Gabez: [ 0.18  1.45 -1.61 -0.57 -4.60 -3.25 -1.43]
natu: [ 8.72 -0.81 -7.50  1.90  6.89  1.88  2.23]
zot: [-4.59  0.07  5.49  0.49 -2.23  4.03  1.79]
Vavuf: [-7.51  1.87  6.89 -4.60  2.84 -4.28 -1.49]
vesan: [-1.75 -8.68 -2.74 -1.42  6.88  6.20  1.87]
vuz: [ 2.24 -7.50  1.32 -1.42  5.21 -2.10 -4.12]
both natu Vavuf:   [6.89]
both vuz natu:   [-7.50]
both Gabez Vavuf:   [-4.60]
which: [ 2.24 -7.50  1.32 -1.42  5.21 -2.10 -4.12]  vuz
both natu vuz:   [-7.50]
both Vavuf vesan:   [1.87]
both vuz vesan:   [-1.42]

